Below is a small trained network, with its code and all its weights. Each question gives an input and a target symbol and asks what happens when units are switched off, that is, made to give their printed mean instead of their output.

import numpy as np


def w(rows, s, z=0):
    codes = np.array(rows[::2]) - 128.0
    scale = np.full(codes.shape[1], s)
    scale[-1] = z or s
    return codes * scale


def f(y):
    return y / 2 * (1 + np.tanh(0.7978845608 * (y + 0.044715 * y**3)))


def softmax(a):
    e = np.exp(a - a.max(-1, keepdims=True))
    return e / e.sum(-1, keepdims=True)


def log_softmax(a):
    a = a - a.max(-1, keepdims=True)
    return a - np.log(np.exp(a).sum(-1, keepdims=True))


def net(x, mask):
    ids = ['ΛΣαβδεπφ'.index(c) for c in x.split()]
    T = len(ids)
    res = E[ids] + P[:T]
    r = res
    for j in range(3):
        rows = slice(3 * j, 3 * j + 3)
        q, k, v = (r @ M[0][rows].T for M in (Q, K, V))
        z = softmax(np.where(np.tri(T) > 0, q @ k.T / 3**0.5, -1e9)) @ v
        o = O[0][rows]
        res = res + np.where(mask[j], z, o[:, -1]) @ o[:, :-1]
    y = f(res @ A[0][:, :-1].T + A[0][:, -1])
    res = res + np.where(mask[3:27], y, B[0][:, -1]) @ B[0][:, :-1]
    return log_softmax(res[-1] @ U[:, :-1].T + U[:, -1])


Q, K, V, O, A, B = {}, {}, {}, {}, {}, {}
E = w([
[118,165,222,193,66,79],'Λ',
[186,128,3,51,184,58],'Σ',
[160,87,190,119,194,4],'α',
[214,88,99,177,116,193],'β',
[163,194,30,102,111,158],'δ',
[7,141,138,142,104,115],'ε',
[151,105,65,122,2,12],'π',
[78,238,157,83,210,108],'φ',
],0.0099)
P = w([
[126,111,99,160,159,116],'0',
[125,109,118,134,135,158],'1',
[112,161,116,172,137,105],'2',
[119,103,135,109,92,156],'3',
[122,192,123,152,131,88],'4',
[111,105,162,88,73,152],'5',
[139,198,86,187,139,77],'6',
[95,51,150,79,79,165],'7',
[165,255,128,134,129,63],'8',
[92,101,167,28,46,135],'9',
[150,199,159,97,100,53],'10',
],0.016)
Q[0] = w([
[137,75,150,127,131,178],'H0',
[126,207,114,116,132,78],'H0',
[146,9,100,129,124,176],'H0',
[145,159,131,151,137,63],'H1',
[153,44,127,145,130,167],'H1',
[173,165,90,172,187,144],'H1',
[184,167,144,194,135,118],'H2',
[147,98,145,147,178,163],'H2',
[118,135,142,172,182,93],'H2',
],0.015)
K[0] = w([
[120,143,79,163,152,86],'H0',
[123,97,177,60,95,152],'H0',
[114,157,106,247,152,107],'H0',
[99,114,142,47,119,167],'H1',
[95,138,100,171,174,131],'H1',
[87,46,137,134,120,153],'H1',
[61,21,173,32,154,179],'H2',
[117,84,73,189,166,137],'H2',
[139,48,85,109,100,204],'H2',
],0.014)
V[0] = w([
[255,141,113,77,165,67],'H0',
[128,125,42,53,149,186],'H0',
[186,12,99,97,54,123],'H0',
[116,164,17,65,171,214],'H1',
[48,135,69,57,123,59],'H1',
[125,3,139,183,170,160],'H1',
[177,122,45,209,27,162],'H2',
[58,113,102,96,57,144],'H2',
[46,111,182,93,193,143],'H2',
],0.0072)
O[0] = w([
[189,193,176,149,70,149,81],'H0',
[124,149,60,102,107,154,144],'H0',
[175,29,125,172,46,174,143],'H0',
[132,171,1,100,102,127,131],'H1',
[101,146,102,133,172,215,252],'H1',
[96,73,142,147,81,101,6],'H1',
[184,87,83,104,102,128,150],'H2',
[119,78,110,87,157,175,176],'H2',
[40,142,136,127,164,118,93],'H2',
],0.0089,0.0038)
A[0] = w([
[113,53,122,157,116,161,229],'N0',
[119,145,145,157,118,154,128],'N1',
[169,98,100,107,190,89,92],'N2',
[87,128,162,129,110,107,146],'N3',
[106,163,144,118,155,125,97],'N4',
[94,97,104,63,48,47,176],'N5',
[116,193,90,96,141,153,151],'N6',
[101,218,139,126,200,118,49],'N7',
[99,128,95,141,150,165,141],'N8',
[152,176,73,105,115,84,139],'N9',
[93,52,196,130,173,88,215],'N10',
[117,80,107,160,122,118,110],'N11',
[179,41,148,148,111,158,77],'N12',
[176,102,161,118,161,254,181],'N13',
[148,144,144,119,100,128,110],'N14',
[190,116,109,130,172,61,140],'N15',
[194,183,97,136,121,64,202],'N16',
[119,157,161,47,136,148,135],'N17',
[70,96,205,128,61,131,253],'N18',
[92,101,157,78,67,118,176],'N19',
[122,186,90,126,134,13,136],'N20',
[136,159,110,122,139,78,121],'N21',
[137,175,97,121,183,120,128],'N22',
[112,72,120,101,166,133,167],'N23',
],0.008,0.0041)
B[0] = w([
[195,62,96,130,148,131,170],'N0',
[125,159,125,154,132,142,130],'N1',
[129,194,136,92,124,161,140],'N2',
[133,152,134,143,145,75,152],'N3',
[138,88,164,165,143,108,159],'N4',
[96,31,104,136,137,111,194],'N5',
[80,118,139,148,110,165,253],'N6',
[123,40,202,152,123,161,216],'N7',
[91,158,120,121,172,186,168],'N8',
[99,108,178,145,59,162,222],'N9',
[152,194,82,68,156,97,202],'N10',
[163,69,122,126,103,89,129],'N11',
[113,122,150,106,140,141,152],'N12',
[113,64,118,216,187,114,174],'N13',
[106,137,116,139,119,122,133],'N14',
[158,214,159,2,102,159,156],'N15',
[149,148,190,117,97,151,230],'N16',
[110,66,99,182,161,97,195],'N17',
[138,191,76,183,155,74,204],'N18',
[143,83,95,185,171,75,164],'N19',
[130,67,180,86,100,118,218],'N20',
[135,98,165,107,97,137,159],'N21',
[118,109,158,122,122,163,202],'N22',
[149,150,77,110,135,126,152],'N23',
],0.0059,0.0056)
U = w([
[172,204,188,216,141,83,131],'Λ',
[148,196,118,45,90,178,135],'Σ',
[210,186,183,86,180,71,157],'α',
[237,59,154,204,194,185,94],'β',
[147,204,112,156,98,206,158],'δ',
[59,105,41,115,207,102,255],'ε',
[142,28,149,139,80,74,52],'π',
[97,124,254,138,135,179,23],'φ',
],0.004,0.0016)

Each question gives the input, a string of symbols that net reads in full, and the target symbol t.
The units are the heads (3 rows each of Q, K, V and O) and the neurons (one row each of A and B). Each row of codes is followed by its name. A weight is (code - 128) times the scale printed after its matrix; where a second scale follows, it is the last column's (O, A, B and U).
mask holds one flag per unit, heads first, then neurons. A switched-off unit (its flag False) gives its mean, the last column of its rows in O or B, instead of its output. The means were averaged over made-up inputs and are rounded, as every weight is.
A unit's drop is (log p(t) with every unit on - log p(t) with that unit switched off) / (log p(t) with every unit on - log p(t) with every unit switched off).
The circuit of an input: a set's keep is (log p(t) with only the set's units on - log p(t) with every unit switched off) / (log p(t) with every unit on - log p(t) with every unit switched off). Starting from the 12 units with the biggest drops (on a tie, the unit counted first), units are removed one at a time, each time the one whose removal leaves the highest keep (on an exact tie, the one counted first), for as long as the keep stays at least 0.8.
circuit, biggest first: the units of the circuit, biggest drop first
unit that matters most: the unit with the biggest drop
k most important neurons: the k neurons with the biggest drops, biggest first
which heads matter: for each layer, one digit per head in row order, 1 if its drop is at least 0.15 and else 0, layers parted by /
input ε β ε, target π: circuit, biggest first	H1, H2, H0
input Σ Λ δ π φ, target β: unit that matters most	H0
input δ π ε φ δ φ Λ φ δ, target φ: which heads matter	001
input δ φ Λ ε ε π ε ε φ ε Λ, target ε: which heads matter	101
input δ ε δ π φ δ α δ ε π α, target β: circuit, biggest first	H0, H2, H1
input β δ φ π φ φ π, target φ: which heads matter	101
input ε β ε β π, target π: circuit, biggest first	H1, N5, H0
input Λ ε α π α π, target Λ: circuit, biggest first	H2, H1, N18, H0
input ε Λ ε ε δ ε ε ε δ, target ε: circuit, biggest first	H0, H2
input π α Σ φ β π δ, target β: circuit, biggest first	H0, H1
input ε β π ε Λ Λ α, target α: which heads matter	110
input π Σ δ α π ε ε φ ε, target φ: which heads matter	001
input β δ ε ε ε φ δ α, target Σ: circuit, biggest first	H1, H2, H0, N15
input ε β π, target π: unit that matters most	H1
input ε δ ε Σ δ Λ ε β ε π Λ, target β: 2 most important neurons	N13, N0
input ε π ε ε α ε ε φ ε φ Λ, target φ: which heads matter	111
input Λ Λ δ δ ε ε Σ Λ Σ π Σ, target β: which heads matter	111
input δ δ ε δ δ ε φ β ε ε δ, target ε: circuit, biggest first	H2, H0
input α φ ε Λ α, target α: 2 most important neurons	N10, N15
input δ β δ Σ β δ φ, target Σ: unit that matters most	H1
input δ π ε π π φ δ, target φ: which heads matter	101
input β ε φ δ Λ π π φ π β, target β: which heads matter	011
input φ ε α ε π, target ε: circuit, biggest first	H0, H2
input ε π ε π φ δ ε ε β, target ε: circuit, biggest first	H2, H0
input δ Λ Σ φ α, target φ: which heads matter	101
input Λ δ δ Σ Λ ε α β Λ ε Λ, target ε: which heads matter	101
